[[-13.2  42.2 -45.7  41.6  56.6 -30.8  38.0]
 [-44.3 -46.5  48.9 -17.9 -11.1 -38.4  57.7]
 [ 35.7 -53.9  -7.1  45.8  -5.0 -32.5 -15.0]] -> 48.9

[[ 48.7  44.0 -16.9   7.1  38.0 -28.7]
 [-63.0  -3.1 -14.0   6.9 -33.5 -48.0]] -> -16.9

[[-27.5  19.5  67.0  -7.9]
 [ -7.8   2.9 -59.4 -26.8]
 [ -1.8  23.4  -4.8 -13.7]] -> -59.4

[[ 17.6 -28.5   0.0 -65.7  30.4]
 [ 43.2 -31.9 -68.9  -7.1  34.3]
 [-78.7  51.8 -37.6 -61.8  64.5]] -> -68.9

[[-56.5  -2.6  39.5 -57.6  13.8]
 [-23.6  59.1  12.8  23.0  44.1]
 [ 39.0 -49.8 -21.9 -38.4  43.0]] -> 12.8

[[  0.5  -1.0 -18.8  -6.7   6.9   7.6]
 [-56.9  10.1 -13.6  31.1   4.2  -1.1]] -> -18.8

[[-20.9 -12.3  33.5   6.2   3.7]
 [-34.2 -26.5  55.9   9.6   8.8]
 [ 44.1  10.5  -8.0 -44.6  19.8]] -> 55.9

[[74.7 39.2 11.5 20.8 50.8]
 [15.2  9.1 42.9 79.2 25.3]] -> 11.5

[[-38.9  44.9  47.6 -37.6  19.9 -23.8]
 [ 53.7  41.9  35.3 -28.3 -45.6 -48.4]
 [ 40.1 -19.4 -51.6 -36.0  64.0  21.4]] -> 35.3
---
[[8, 1, 9, 22, 16, 0, -10, 11, -4, 29, 9, 0],
 [15, 15, 18, 11, 39, 13, 22, 23, 19, 10, 20, 13],
 [-6, 6, -11, 13, -29, 4, 1, -19, 5, 10, -18, 5],
 [4, 21, 1, 9, -20, 19, 38, 1, 26, 15, 3, 19],
 [21, 12, 30, 0, -29, 15, 22, 36, 17, -6, 33, 12],
 [2, -4, 2, 15, -36, -6, -21, -2, -10, 21, 0, -2],
 [7, 11, 5, -1, 47, 13, 17, 4, 13, -1, 5, 11],
 [14, -12, 17, 8, 13, -10, -34, 17, -19, 9, 19, -7],
 [18, 8, 23, 13, 9, 9, 9, 31, 8, 17, 30, 9],
 [8, -15, 9, 9, 21, -16, -45, 10, -24, 5, 12, -11],
 [18, 9, 28, 1, 13, 7, 5, 35, 9, 0, 31, 10],
 [16, 18, 23, 2, -12, 19, 34, 24, 23, 0, 25, 19]]
23

[[20, 45, 21, 12, -12, 40, -20, 4, -1, 34, 1, -3, 34, -3, 19, 33],
 [-13, -23, 43, 10, 14, 6, -15, 5, 1, 3, -30, -6, 0, -22, 7, 6],
 [18, -8, 0, 5, 30, -3, -13, 35, 4, -2, -9, -19, 0, 17, 31, 6],
 [-1, -1, -4, -16, 12, 30, -16, 23, -5, -15, -4, 12, -31, -2, -2, -25],
 [-5, 10, 12, -2, -6, 28, 0, -11, 2, 32, -18, -9, 29, 36, 12, 26],
 [39, 11, 39, 6, 37, -2, 23, -1, 26, 10, 25, 24, 12, 4, -14, 14],
 [-14, -4, 32, 28, 18, 19, 16, -1, 16, -9, 5, 27, -18, -22, 28, -25]]
32

[[145, 147, 210, 192, 101, 137, 117, 168, 125, 114],
 [138, 146, 44, 120, 175, 172, 150, 118, 144, 171],
 [167, 168, 93, 133, 206, 79, 187, 149, 173, 171],
 [179, 142, 67, 215, 194, 171, 170, 192, 186, 155],
 [165, 99, 155, 213, 136, 113, 132, 197, 161, 145],
 [156, 91, 189, 202, 105, 196, 148, 196, 181, 103],
 [106, 141, 179, 103, 92, 252, 113, 126, 159, 116],
 [153, 131, 118, 149, 185, 146, 194, 155, 189, 131],
 [137, 100, 223, 114, 79, 81, 170, 126, 127, 100]]
223

[[74, 25, 127, 184, 120, 64, 60, 155, 88, 136, 127, 82, 91, 151, 81, 91],
 [75, 89, 150, 157, 110, 58, 99, 178, 125, 111, 189, 110, 162, 169, 73, 146],
 [112, 30, 67, 165, 117, 67, 84, 204, 122, 110, 53, 139, 35, 102, 167, 164],
 [189, 234, 107, 41, 113, 154, 166, 82, 152, 94, 121, 139, 142, 89, 156, 150],
 [108, 42, 67, 151, 119, 59, 71, 202, 127, 114, 53, 118, 32, 112, 170, 163],
 [82, 33, 128, 195, 110, 144, 138, 103, 71, 125, 82, 159, 140, 105, 61, 72],
 [83, 25, 126, 201, 110, 164, 146, 94, 71, 126, 68, 167, 140, 96, 61, 72],
 [133, 202, 157, 68, 114, 167, 156, 74, 115, 116, 177, 109, 186, 119, 79, 81],
 [125, 117, 71, 67, 130, 141, 60, 126, 132, 129, 76, 81, 32, 105, 191, 123],
 [196, 233, 104, 41, 111, 171, 178, 74, 149, 94, 105, 156, 146, 89, 155, 146]]
104

[[2266, 7336, 3829, 4388, 7555, 2800, 5861, 5915, 5871, 5436, 4464, 5586],
 [6970, 3608, 4215, 2263, 2435, 3766, 2547, 7731, 7808, 4223, 4057, 3894],
 [4646, 6300, 6446, 2122, 7509, 2909, 6714, 5369, 4223, 6177, 2129, 6304],
 [4414, 5643, 5563, 4520, 5581, 4251, 5128, 7068, 2704, 3958, 3214, 3372],
 [7903, 5689, 3817, 6825, 7573, 3293, 5621, 2716, 7162, 5885, 5591, 5471],
 [6271, 3362, 6036, 7535, 5575, 5211, 8022, 6883, 3382, 6223, 5492, 2291],
 [7914, 3852, 7808, 5179, 3473, 5009, 5879, 5003, 7985, 4306, 3893, 6191]]
7808
---
[[7, 4, 2, 2, 5, 8, 5],
 [4, 5, 7, 6, 3, 3, 8]] 5

[[130, 148, 110, 165, 92, 119],
 [146, 165, 121, 63, 137, 104],
 [142, 221, 135, 199, 71, 157]] 63

[[4, 0, 7, 4, 1, 1, 4],
 [3, 3, 3, 3, 3, 3, 2]] 1

[[5, 4, 6, 2, 3],
 [7, 5, 5, 3, 2],
 [7, 5, 5, 5, 6]] 5

[[50, 24, 31, 85, 71, 10],
 [15, 16, 51, 47, 12, 10]] 85

[[2240, 8831, 7587, 7452, 7815, 9062],
 [7532, 2487, 1731, 5820, 5631, 6534]] 7452

[[6, 1, 6, 3, 5],
 [2, 6, 7, 5, 7]] 6

[[6930, 6137, 8626, 6147, 4725, 1870],
 [6597, 7971, 8176, 5210, 6731, 2046],
 [6771, 6871, 7106, 6294, 6302, 3357]] 5210
